Below are the code and all the weights of a small trained network. Each question names an input and a class and asks about switching units off, where a switched-off unit gives its printed mean instead of its output.

import numpy as np


def w(rows, s, z=0):
    codes = np.array(rows[::2]) - 128.0
    scale = np.full(codes.shape[1], s)
    scale[-1] = z or s
    return codes * scale


def f(y):
    return y / 2 * (1 + np.tanh(0.7978845608 * (y + 0.044715 * y**3)))


def log_softmax(a):
    a = a - a.max(-1, keepdims=True)
    return a - np.log(np.exp(a).sum(-1, keepdims=True))


def net(x, mask):
    res = np.array(x, float).reshape(1, 6) / 4 @ E
    y = f(res @ A[0][:, :-1].T + A[0][:, -1])
    res = res + np.where(mask, y, B[0][:, -1]) @ B[0][:, :-1]
    return log_softmax(res[-1] @ U[:, :-1].T + U[:, -1])


A, B = {}, {}
E = w([
[144,156,42,4,122,82,184],'x0',
[128,128,122,127,131,128,125],'x1',
[203,27,143,117,77,71,87],'x2',
[127,126,125,130,125,132,132],'x3',
[201,83,141,117,234,189,163],'x4',
[126,126,142,121,121,134,132],'x5',
],0.012)
A[0] = w([
[104,168,112,84,185,157,190,204],'neuron 1',
[184,87,133,72,144,104,152,152],'neuron 2',
[58,164,113,142,25,75,85,254],'neuron 3',
[77,178,77,77,95,102,160,160],'neuron 4',
[158,85,159,168,99,110,68,139],'neuron 5',
[101,115,159,219,136,175,85,248],'neuron 6',
[67,159,121,158,103,121,91,191],'neuron 7',
[211,36,132,122,69,77,87,184],'neuron 8',
[149,143,84,5,126,93,161,163],'neuron 9',
[176,79,157,161,146,154,85,186],'neuron 10',
],0.011,0.0092)
B[0] = w([
[113,151,108,202,127,159,209,216],'neuron 1',
[190,84,78,155,94,154,102,195],'neuron 2',
[71,161,174,57,40,50,106,247],'neuron 3',
[125,187,137,139,64,95,160,206],'neuron 4',
[83,58,87,31,163,121,125,193],'neuron 5',
[100,161,192,134,207,200,74,250],'neuron 6',
[80,190,186,103,95,126,94,186],'neuron 7',
[134,15,100,33,100,102,67,248],'neuron 8',
[208,144,86,178,3,95,123,243],'neuron 9',
[123,73,131,122,194,152,138,212],'neuron 10',
],0.011,0.016)
U = w([
[62,238,224,123,136,152,46,219],'0',
[2,73,154,45,132,94,75,120],'1',
[91,203,141,144,80,42,196,145],'2',
[157,120,112,79,65,27,71,2],'3',
[123,150,188,232,243,204,147,238],'4',
[152,45,115,79,232,170,112,115],'5',
[150,151,49,209,131,190,244,122],'6',
[249,72,71,147,102,153,88,76],'7',
],0.0074,0.0023)

Each question gives the input, the list of numbers given to net, and the class t.
The units are the neurons (one row each of A and B). Each row of codes is followed by its name. A weight is (code - 128) times the scale printed after its matrix; where a second scale follows, it is the last column's (A, B and U).
mask holds one flag per neuron, in row order. A switched-off neuron (its flag False) gives its mean, the last column of its row in B, instead of its output. The means were averaged over made-up inputs and are rounded, as every weight is.
A unit's drop is (log p(t) with every unit on - log p(t) with that unit switched off) / (log p(t) with every unit on - log p(t) with every unit switched off).
The circuit of an input: a set's keep is (log p(t) with only the set's units on - log p(t) with every unit switched off) / (log p(t) with every unit on - log p(t) with every unit switched off). Starting from all 10 units, units are removed one at a time, each time the one whose removal leaves the highest keep (on an exact tie, the one counted first), for as long as the keep stays at least 0.8.
units of the circuit, in order: the units of the circuit, biggest drop first
most important unit: the unit with the biggest drop
top k neurons: the k neurons with the biggest drops, biggest first
drop of u: that unit's drop, to one decimal
input [6,5,-3,4,0,-6], class 2: most important unit : neuron 4
input [0,2,0,6,4,0], class 4: top 4 neurons : neuron 8; neuron 9; neuron 5; neuron 3
input [0,5,5,5,3,-3], class 5: units of the circuit, in order : neuron 9; neuron 3
input [-1,3,5,2,0,-5], class 1: top 2 neurons : neuron 9; neuron 8
input [-1,4,8,3,3,3], class 5: units of the circuit, in order : neuron 3; neuron 9
input [0,2,-2,-5,8,-2], class 4: top 2 neurons : neuron 9; neuron 8
input [-4,0,-1,4,3,0], class 4: top 2 neurons : neuron 8; neuron 3
input [4,-8,-6,4,2,3], class 6: top 2 neurons : neuron 3; neuron 1
input [5,2,-1,-5,6,-6], class 6: top 2 neurons : neuron 1; neuron 8
input [1,-7,0,2,-2,-6], class 2: top 3 neurons : neuron 8; neuron 6; neuron 5
input [0,-7,1,8,3,-7], class 5: top 2 neurons : neuron 9; neuron 3
input [-7,3,-1,-6,2,6], class 4: top 2 neurons : neuron 3; neuron 8
input [3,-1,0,-7,-6,-6], class 2: top 2 neurons : neuron 8; neuron 4
input [2,0,-6,8,-3,1], class 2: most important unit : neuron 6
input [-5,-2,1,1,5,6], class 5: top 2 neurons : neuron 1; neuron 5
input [5,3,7,-6,3,-5], class 7: top 2 neurons : neuron 3; neuron 2
input [5,7,-1,4,8,-7], class 6: drop of neuron 1 : 0.4
input [6,-1,-3,3,2,7], class 6: drop of neuron 3 : 0.2
input [-4,-5,4,7,0,3], class 1: drop of neuron 5 : 0.1
input [5,-8,1,-4,2,2], class 7: most important unit : neuron 3
